Below is a small trained network, with its code and all its weights. Each question gives an input and a class and asks what happens when units are switched off, that is, made to give their printed mean instead of their output.

import numpy as np


def w(rows, s, z=0):
    codes = np.array(rows[::2]) - 128.0
    scale = np.full(codes.shape[1], s)
    scale[-1] = z or s
    return codes * scale


def norm(h):
    return h / np.sqrt((h * h).mean(-1, keepdims=True) + 1e-5)


def f(y):
    return y / 2 * (1 + np.tanh(0.7978845608 * (y + 0.044715 * y**3)))


def log_softmax(a):
    a = a - a.max(-1, keepdims=True)
    return a - np.log(np.exp(a).sum(-1, keepdims=True))


def net(x, mask):
    res = np.array(x, float).reshape(1, 3) / 4 @ E
    u = 0
    for l in range(3):
        y = f(norm(res) @ A[l][:, :-1].T + A[l][:, -1])
        res = res + np.where(mask[u : u + 11], y, B[l][:, -1]) @ B[l][:, :-1]
        u += 11
    return log_softmax(norm(res)[-1] @ U[:, :-1].T + U[:, -1])


A, B = {}, {}
E = w([
[201,166,154,105,217,174],'x0',
[2,235,75,193,215,98],'x1',
[123,78,51,43,177,110],'x2',
],0.0038)
A[0] = w([
[104,76,19,57,156,157,61],'0.n1',
[52,57,120,153,69,84,25],'0.n2',
[201,87,146,124,76,115,91],'0.n3',
[114,92,53,45,166,112,17],'0.n4',
[128,167,190,184,94,163,40],'0.n5',
[127,176,210,181,93,142,48],'0.n6',
[54,101,74,125,28,161,2],'0.n7',
[110,150,161,120,105,140,35],'0.n8',
[194,142,174,125,255,179,42],'0.n9',
[149,187,161,205,60,147,71],'0.n10',
[93,171,104,181,177,100,97],'0.n11',
],0.0064,0.0021)
B[0] = w([
[144,57,250,157,190,59,215],'0.n1',
[209,253,110,73,112,78,189],'0.n2',
[32,147,134,73,137,238,219],'0.n3',
[146,53,232,176,177,63,191],'0.n4',
[144,57,154,117,188,64,166],'0.n5',
[150,48,163,116,199,55,179],'0.n6',
[186,232,95,81,97,70,173],'0.n7',
[139,111,124,137,137,111,107],'0.n8',
[151,243,96,70,30,2,255],'0.n9',
[161,63,196,130,207,52,190],'0.n10',
[65,128,124,53,137,247,219],'0.n11',
],0.0096,0.0031)
A[1] = w([
[158,140,115,65,176,164,239],'1.n1',
[86,89,115,157,74,114,168],'1.n2',
[144,140,112,131,110,109,41],'1.n3',
[168,197,107,106,98,87,66],'1.n4',
[85,199,250,226,47,146,134],'1.n5',
[171,114,97,148,105,99,79],'1.n6',
[144,114,109,147,120,133,56],'1.n7',
[62,118,141,86,116,193,115],'1.n8',
[218,71,145,104,49,182,4],'1.n9',
[131,168,100,115,106,173,152],'1.n10',
[64,192,90,210,203,104,133],'1.n11',
],0.014,0.0016)
B[1] = w([
[146,156,68,146,156,125,197],'1.n1',
[136,172,101,147,169,101,115],'1.n2',
[103,163,125,126,133,108,137],'1.n3',
[160,164,94,100,41,74,254],'1.n4',
[211,174,30,194,196,132,136],'1.n5',
[43,172,142,153,123,127,132],'1.n6',
[111,159,146,154,98,105,109],'1.n7',
[148,147,103,123,170,228,204],'1.n8',
[31,189,239,107,84,154,190],'1.n9',
[135,65,184,126,203,82,178],'1.n10',
[86,165,249,116,57,155,200],'1.n11',
],0.015,0.0079)
A[2] = w([
[122,133,168,174,81,185,51],'2.n1',
[70,71,4,51,158,109,169],'2.n2',
[147,87,64,192,177,146,151],'2.n3',
[96,170,116,143,35,115,9],'2.n4',
[82,96,207,182,141,95,188],'2.n5',
[81,59,86,29,119,147,175],'2.n6',
[177,134,122,177,99,77,147],'2.n7',
[47,132,112,160,110,183,84],'2.n8',
[124,113,134,167,107,109,132],'2.n9',
[91,169,124,123,123,115,62],'2.n10',
[222,129,30,186,161,142,199],'2.n11',
],0.013,0.0014)
B[2] = w([
[108,121,28,88,192,149,198],'2.n1',
[222,148,39,139,190,125,125],'2.n2',
[200,177,34,110,142,56,132],'2.n3',
[152,174,82,118,130,51,255],'2.n4',
[180,47,131,137,158,93,238],'2.n5',
[160,176,116,205,190,74,133],'2.n6',
[99,153,118,125,155,218,209],'2.n7',
[196,158,124,166,152,200,187],'2.n8',
[110,114,129,72,152,139,127],'2.n9',
[157,124,108,164,92,118,173],'2.n10',
[189,122,3,189,197,80,142],'2.n11',
],0.014,0.006)
U = w([
[140,207,126,81,57,71,187],'0',
[116,170,155,108,165,250,191],'1',
[159,32,188,123,167,93,199],'2',
[182,139,51,150,163,116,178],'3',
[82,93,116,192,63,154,3],'4',
[96,92,122,161,75,154,14],'5',
[89,82,88,156,93,148,3],'6',
],0.014,0.0045)

Each question gives the input, the list of numbers given to net, and the class t.
The units are the neurons (one row each of A and B). Each row of codes is followed by its name. A weight is (code - 128) times the scale printed after its matrix; where a second scale follows, it is the last column's (A, B and U).
mask holds one flag per neuron, layer by layer. A switched-off neuron (its flag False) gives its mean, the last column of its row in B, instead of its output. The means were averaged over made-up inputs and are rounded, as every weight is.
A unit's drop is (log p(t) with every unit on - log p(t) with that unit switched off) / (log p(t) with every unit on - log p(t) with every unit switched off).
The circuit of an input: a set's keep is (log p(t) with only the set's units on - log p(t) with every unit switched off) / (log p(t) with every unit on - log p(t) with every unit switched off). Starting from the 12 units with the biggest drops (on a tie, the unit counted first), units are removed one at a time, each time the one whose removal leaves the highest keep (on an exact tie, the one counted first), for as long as the keep stays at least 0.8.
circuit, biggest first: the units of the circuit, biggest drop first
unit that matters most: the unit with the biggest drop
k most important neurons: the k neurons with the biggest drops, biggest first
top k neurons in layer l: the k neurons of layer l with the biggest drops, biggest first
input [-3,-2,-1], class 3: circuit, biggest first => (1.n11)
input [2,-3,-1], class 3: 2 most important neurons => (0.n3; 1.n11)
input [3,6,8], class 2: circuit, biggest first => (0.n1; 0.n4)
input [-1,1,-2], class 3: circuit, biggest first => (1.n11; 1.n9)
input [-3,3,1], class 3: circuit, biggest first => (1.n9; 0.n9)
input [-1,1,3], class 3: 2 most important neurons => (1.n5; 1.n9)
input [-2,-1,3], class 3: 4 most important neurons => (1.n5; 1.n11; 1.n9; 0.n6)
input [4,8,-1], class 1: 2 most important neurons => (0.n11; 1.n11)
input [-7,8,-3], class 1: top 3 neurons in layer 1 => (1.n11; 1.n8; 1.n4)
input [-1,3,1], class 3: 2 most important neurons => (0.n11; 1.n9)
input [7,-8,1], class 1: top 2 neurons in layer 0 => (0.n3; 0.n2)
input [-2,1,2], class 3: top 2 neurons in layer 1 => (1.n5; 1.n9)
input [4,-5,-6], class 2: 2 most important neurons => (0.n11; 0.n6)
input [-1,5,-4], class 1: unit that matters most => 0.n11
input [-2,-6,-7], class 2: 3 most important neurons => (0.n10; 0.n6; 0.n11)
input [-2,-8,-5], class 1: 2 most important neurons => (1.n9; 0.n3)
input [-4,6,-1], class 1: 2 most important neurons => (0.n9; 0.n11)
input [3,3,1], class 3: 2 most important neurons => (1.n9; 0.n11)
input [0,2,-4], class 2: 2 most important neurons => (0.n10; 1.n8)
input [-6,5,-7], class 2: 3 most important neurons => (0.n10; 0.n6; 0.n9)
input [-2,-7,2], class 1: unit that matters most => 1.n9
input [2,2,0], class 3: 2 most important neurons => (0.n11; 1.n9)
input [5,-7,8], class 2: top 3 neurons in layer 0 => (0.n1; 0.n4; 0.n11)
input [0,-4,-4], class 1: top 3 neurons in layer 0 => (0.n3; 0.n1; 0.n4)
input [-2,2,-2], class 3: top 2 neurons in layer 0 => (0.n11; 0.n9)
input [-2,2,1], class 3: top 2 neurons in layer 0 => (0.n11; 0.n9)
